Here is a tiny trained network, its code and every weight. The questions are about switching its units off for an input and a class, where a switched-off unit gives its printed mean instead of its output.

import numpy as np


def w(rows, s, z=0):
    codes = np.array(rows[::2]) - 128.0
    scale = np.full(codes.shape[1], s)
    scale[-1] = z or s
    return codes * scale


def norm(h):
    return h / np.sqrt((h * h).mean(-1, keepdims=True) + 1e-5)


def f(y):
    return y / 2 * (1 + np.tanh(0.7978845608 * (y + 0.044715 * y**3)))


def log_softmax(a):
    a = a - a.max(-1, keepdims=True)
    return a - np.log(np.exp(a).sum(-1, keepdims=True))


def net(x, mask):
    res = np.array(x, float).reshape(1, 8) / 4 @ E
    u = 0
    for l in range(4):
        y = f(norm(res) @ A[l][:, :-1].T + A[l][:, -1])
        res = res + np.where(mask[u : u + 3], y, B[l][:, -1]) @ B[l][:, :-1]
        u += 3
    return log_softmax(norm(res)[-1] @ U[:, :-1].T + U[:, -1])


A, B = {}, {}
E = w([
[79,118,119,181,166,119,149,2,104],'x0',
[150,175,84,48,145,158,128,41,108],'x1',
[127,143,160,151,128,126,78,168,169],'x2',
[82,138,91,138,98,176,196,190,109],'x3',
[56,180,198,24,112,97,64,100,152],'x4',
[91,235,120,146,107,158,126,169,164],'x5',
[109,217,109,176,175,57,158,86,171],'x6',
[149,201,180,111,154,202,166,122,143],'x7',
],0.0052)
A[0] = w([
[105,238,210,140,183,69,13,148,24,208],'0.n0',
[44,98,86,118,160,2,89,55,125,4],'0.n1',
[107,182,124,43,72,157,120,208,99,38],'0.n2',
],0.0046,0.0025)
B[0] = w([
[124,122,96,161,145,173,157,106,225,251],'0.n0',
[15,101,141,93,190,50,159,153,150,173],'0.n1',
[111,155,27,86,77,158,1,88,92,170],'0.n2',
],0.0092,0.0027)
A[1] = w([
[154,209,68,165,164,125,250,125,21,3],'1.n0',
[38,105,143,107,117,2,101,118,109,112],'1.n1',
[119,15,165,165,133,162,112,21,21,42],'1.n2',
],0.0058,0.0031)
B[1] = w([
[167,148,48,188,71,163,183,103,53,251],'1.n0',
[192,124,2,168,248,108,41,117,86,255],'1.n1',
[59,57,155,8,191,152,238,222,73,236],'1.n2',
],0.0081,0.0019)
A[2] = w([
[252,67,187,109,199,103,91,157,147,69],'2.n0',
[132,33,138,134,203,1,108,50,173,6],'2.n1',
[142,180,98,138,134,155,202,93,130,134],'2.n2',
],0.0057,0.0026)
B[2] = w([
[214,100,250,157,98,204,162,70,178,202],'2.n0',
[163,133,30,118,89,53,114,122,103,254],'2.n1',
[55,160,118,196,43,139,196,3,183,248],'2.n2',
],0.0066,0.0021)
A[3] = w([
[171,162,71,75,117,164,68,205,91,55],'3.n0',
[130,113,84,157,136,2,131,173,139,103],'3.n1',
[138,101,167,233,134,120,103,244,122,4],'3.n2',
],0.0069,0.0026)
B[3] = w([
[95,158,152,98,97,176,95,156,87,219],'3.n0',
[127,121,183,142,179,101,106,89,79,253],'3.n1',
[93,122,153,151,3,21,115,147,102,221],'3.n2',
],0.014,0.0024)
U = w([
[254,86,204,104,107,164,117,108,184,6],'0',
[84,212,169,111,142,146,102,83,232,69],'1',
[131,94,197,178,31,48,94,183,93,50],'2',
[111,154,135,55,68,206,22,190,106,146],'3',
[128,44,146,53,157,157,172,182,74,144],'4',
[132,97,104,133,212,38,68,82,107,253],'5',
[137,161,78,180,99,166,197,100,87,152],'6',
],0.019,0.0024)

Each question gives the input, the list of numbers given to net, and the class t.
The units are the neurons (one row each of A and B). Each row of codes is followed by its name. A weight is (code - 128) times the scale printed after its matrix; where a second scale follows, it is the last column's (A, B and U).
mask holds one flag per neuron, layer by layer. A switched-off neuron (its flag False) gives its mean, the last column of its row in B, instead of its output. The means were averaged over made-up inputs and are rounded, as every weight is.
A unit's drop is (log p(t) with every unit on - log p(t) with that unit switched off) / (log p(t) with every unit on - log p(t) with every unit switched off).
The circuit of an input: a set's keep is (log p(t) with only the set's units on - log p(t) with every unit switched off) / (log p(t) with every unit on - log p(t) with every unit switched off). Starting from all 12 units, units are removed one at a time, each time the one whose removal leaves the highest keep (on an exact tie, the one counted first), for as long as the keep stays at least 0.8.
units of the circuit, in order: the units of the circuit, biggest drop first
k most important neurons: the k neurons with the biggest drops, biggest first
top k neurons in layer l: the k neurons of layer l with the biggest drops, biggest first
drop when u is switched off: that unit's drop, to one decimal
input [-2,1,1,8,-1,-7,-3,7], class 3: units of the circuit, in order	0.n2, 3.n0
input [-6,-6,-8,1,2,-5,-1,-8], class 5: units of the circuit, in order	1.n1
input [7,-1,5,1,1,7,5,-3], class 5: 3 most important neurons	0.n1, 1.n1, 3.n1
input [-1,7,7,7,-4,7,1,-4], class 3: 3 most important neurons	0.n2, 3.n0, 0.n0
input [7,-6,-4,-6,6,4,8,2], class 5: 3 most important neurons	0.n1, 1.n1, 2.n1
input [-2,2,7,-2,-4,0,4,-2], class 2: 2 most important neurons	3.n2, 1.n1
input [5,1,-1,3,-1,3,-7,3], class 4: 2 most important neurons	1.n2, 0.n0
input [7,5,0,2,7,5,7,-2], class 5: top 2 neurons in layer 3	3.n0, 3.n1
input [-6,5,5,-6,-8,7,0,-6], class 2: 2 most important neurons	3.n2, 0.n2
input [-6,3,2,5,-5,5,0,5], class 3: 2 most important neurons	0.n2, 3.n0
input [-2,-1,-5,-7,8,2,-6,-6], class 5: 2 most important neurons	0.n1, 1.n1
input [-3,-4,4,7,-1,5,3,4], class 3: drop when 3.n1 is switched off	0.3
input [-7,-4,-4,7,3,-8,-4,5], class 3: drop when 0.n2 is switched off	0.1
input [-7,-7,-6,-5,1,8,-5,-6], class 3: units of the circuit, in order	3.n0
input [6,2,1,8,-7,-5,-3,-4], class 4: drop when 1.n2 is switched off	1.5
input [-7,-1,8,-7,7,-4,3,-1], class 0: top 2 neurons in layer 2	2.n0, 2.n2
